Here is a tiny trained network, its code and every weight. The questions are about switching its units off for an input and a target symbol, where a switched-off unit gives its printed mean instead of its output.

import numpy as np


def w(rows, s, z=0):
    codes = np.array(rows[::2]) - 128.0
    scale = np.full(codes.shape[1], s)
    scale[-1] = z or s
    return codes * scale


def f(y):
    return y / 2 * (1 + np.tanh(0.7978845608 * (y + 0.044715 * y**3)))


def softmax(a):
    e = np.exp(a - a.max(-1, keepdims=True))
    return e / e.sum(-1, keepdims=True)


def log_softmax(a):
    a = a - a.max(-1, keepdims=True)
    return a - np.log(np.exp(a).sum(-1, keepdims=True))


def net(x, mask):
    ids = ['ΓΛΣΨαβεημ'.index(c) for c in x.split()]
    T = len(ids)
    res = E[ids] + P[:T]
    r = res
    for j in range(2):
        rows = slice(2 * j, 2 * j + 2)
        q, k, v = (r @ M[0][rows].T for M in (Q, K, V))
        z = softmax(np.where(np.tri(T) > 0, q @ k.T / 2**0.5, -1e9)) @ v
        o = O[0][rows]
        res = res + np.where(mask[j], z, o[:, -1]) @ o[:, :-1]
    y = f(res @ A[0][:, :-1].T + A[0][:, -1])
    res = res + np.where(mask[2:10], y, B[0][:, -1]) @ B[0][:, :-1]
    return log_softmax(res[-1] @ U[:, :-1].T + U[:, -1])


Q, K, V, O, A, B = {}, {}, {}, {}, {}, {}
E = w([
[117,207,103,67],'Γ',
[184,186,173,49],'Λ',
[193,192,168,50],'Σ',
[201,77,53,147],'Ψ',
[84,205,117,53],'α',
[177,194,199,147],'β',
[47,121,201,68],'ε',
[131,183,197,204],'η',
[174,253,35,118],'μ',
],0.017)
P = w([
[101,1,64,103],'0',
[105,35,69,104],'1',
[110,57,79,109],'2',
[107,74,89,115],'3',
[108,94,102,122],'4',
[104,110,111,127],'5',
[107,128,123,130],'6',
[109,147,133,136],'7',
[107,161,141,138],'8',
[109,180,148,141],'9',
[105,193,159,145],'10',
[104,207,168,145],'11',
[104,222,179,149],'12',
[97,234,186,148],'13',
],0.011)
Q[0] = w([
[237,216,186,4],'head 1',
[243,74,85,167],'head 1',
[114,46,91,147],'head 2',
[167,178,219,56],'head 2',
],0.033)
K[0] = w([
[150,254,163,173],'head 1',
[234,112,94,218],'head 1',
[118,74,106,126],'head 2',
[51,207,199,101],'head 2',
],0.036)
V[0] = w([
[156,156,214,1],'head 1',
[143,133,60,43],'head 1',
[82,54,201,108],'head 2',
[233,91,203,127],'head 2',
],0.0097)
O[0] = w([
[201,2,92,138,255],'head 1',
[186,162,193,134,175],'head 1',
[113,113,196,143,103],'head 2',
[70,10,125,103,126],'head 2',
],0.0081,0.0083)
A[0] = w([
[80,149,102,4,87],'neuron 1',
[122,181,125,150,165],'neuron 2',
[58,121,184,112,14],'neuron 3',
[111,102,136,221,3],'neuron 4',
[149,125,25,44,117],'neuron 5',
[81,81,10,148,167],'neuron 6',
[13,204,79,64,64],'neuron 7',
[111,157,66,93,55],'neuron 8',
],0.014,0.0074)
B[0] = w([
[92,173,200,121,170],'neuron 1',
[80,91,150,111,179],'neuron 2',
[79,136,86,196,132],'neuron 3',
[42,229,175,190,128],'neuron 4',
[58,151,76,161,254],'neuron 5',
[255,188,174,141,138],'neuron 6',
[203,76,97,200,164],'neuron 7',
[164,54,155,123,149],'neuron 8',
],0.019,0.009)
U = w([
[139,123,86,233,3],'Γ',
[85,24,155,148,96],'Λ',
[133,82,50,117,228],'Σ',
[123,118,49,133,120],'Ψ',
[218,232,43,194,130],'α',
[83,203,74,149,151],'β',
[210,92,147,136,238],'ε',
[144,143,174,255,129],'η',
[147,152,174,154,103],'μ',
],0.0078,0.0041)

Each question gives the input, a string of symbols that net reads in full, and the target symbol t.
The units are the heads (2 rows each of Q, K, V and O) and the neurons (one row each of A and B). Each row of codes is followed by its name. A weight is (code - 128) times the scale printed after its matrix; where a second scale follows, it is the last column's (O, A, B and U).
mask holds one flag per unit, heads first, then neurons. A switched-off unit (its flag False) gives its mean, the last column of its rows in O or B, instead of its output. The means were averaged over made-up inputs and are rounded, as every weight is.
A unit's drop is (log p(t) with every unit on - log p(t) with that unit switched off) / (log p(t) with every unit on - log p(t) with every unit switched off).
The circuit of an input: a set's keep is (log p(t) with only the set's units on - log p(t) with every unit switched off) / (log p(t) with every unit on - log p(t) with every unit switched off). Starting from all 10 units, units are removed one at a time, each time the one whose removal leaves the highest keep (on an exact tie, the one counted first), for as long as the keep stays at least 0.8.
circuit, biggest first: the units of the circuit, biggest drop first
most important unit: the unit with the biggest drop
top k neurons: the k neurons with the biggest drops, biggest first
which heads matter: for each layer, one digit per head in row order, 1 if its drop is at least 0.15 and else 0, layers parted by /
drop when u is switched off: that unit's drop, to one decimal
input Σ α Ψ α Σ Σ Ψ Γ Σ μ Λ β, target ε: circuit, biggest first : (neuron 5; neuron 4)
input β Λ Γ β ε Σ μ Ψ ε ε Λ, target ε: circuit, biggest first : (head 2; neuron 5; head 1)
input Σ Σ μ Ψ β Λ α Σ, target α: most important unit : head 2
input η Λ Σ η α β Σ β Λ, target β: circuit, biggest first : (head 1; neuron 5; neuron 1; neuron 7)
input ε Λ ε β β Σ, target β: which heads matter : 10
input Λ α Σ Γ, target β: top 2 neurons : (neuron 5; neuron 7)
input η η Λ ε β η Σ Λ α Λ, target α: circuit, biggest first : (head 2; head 1; neuron 2)
input Σ Λ β Λ ε η ε Λ, target η: which heads matter : 10
input η μ α ε μ Σ Λ Σ Λ Σ Λ, target Σ: circuit, biggest first : (head 1; head 2; neuron 1)
input η ε Σ Γ α β ε β Σ β β μ Σ, target μ: top 2 neurons : (neuron 5; neuron 1)
input Σ Λ ε Ψ Ψ μ Σ Ψ β Σ ε α μ Σ, target μ: top 2 neurons : (neuron 2; neuron 5)
input Ψ Σ β η β ε Σ Σ Σ, target Σ: drop when head 1 is switched off : 0.9
input Ψ η μ Λ Ψ μ Σ Λ Σ β Λ Σ, target β: drop when head 1 is switched off : 0.6
input Σ η Σ β α β Λ β Ψ μ Γ Λ, target μ: drop when neuron 5 is switched off : 0.5
input β Σ Σ Σ Σ η Ψ Ψ Ψ μ, target Γ: drop when neuron 8 is switched off : 0.2
input η ε η β Γ Λ μ Λ Σ α α Σ Σ, target α: most important unit : head 1
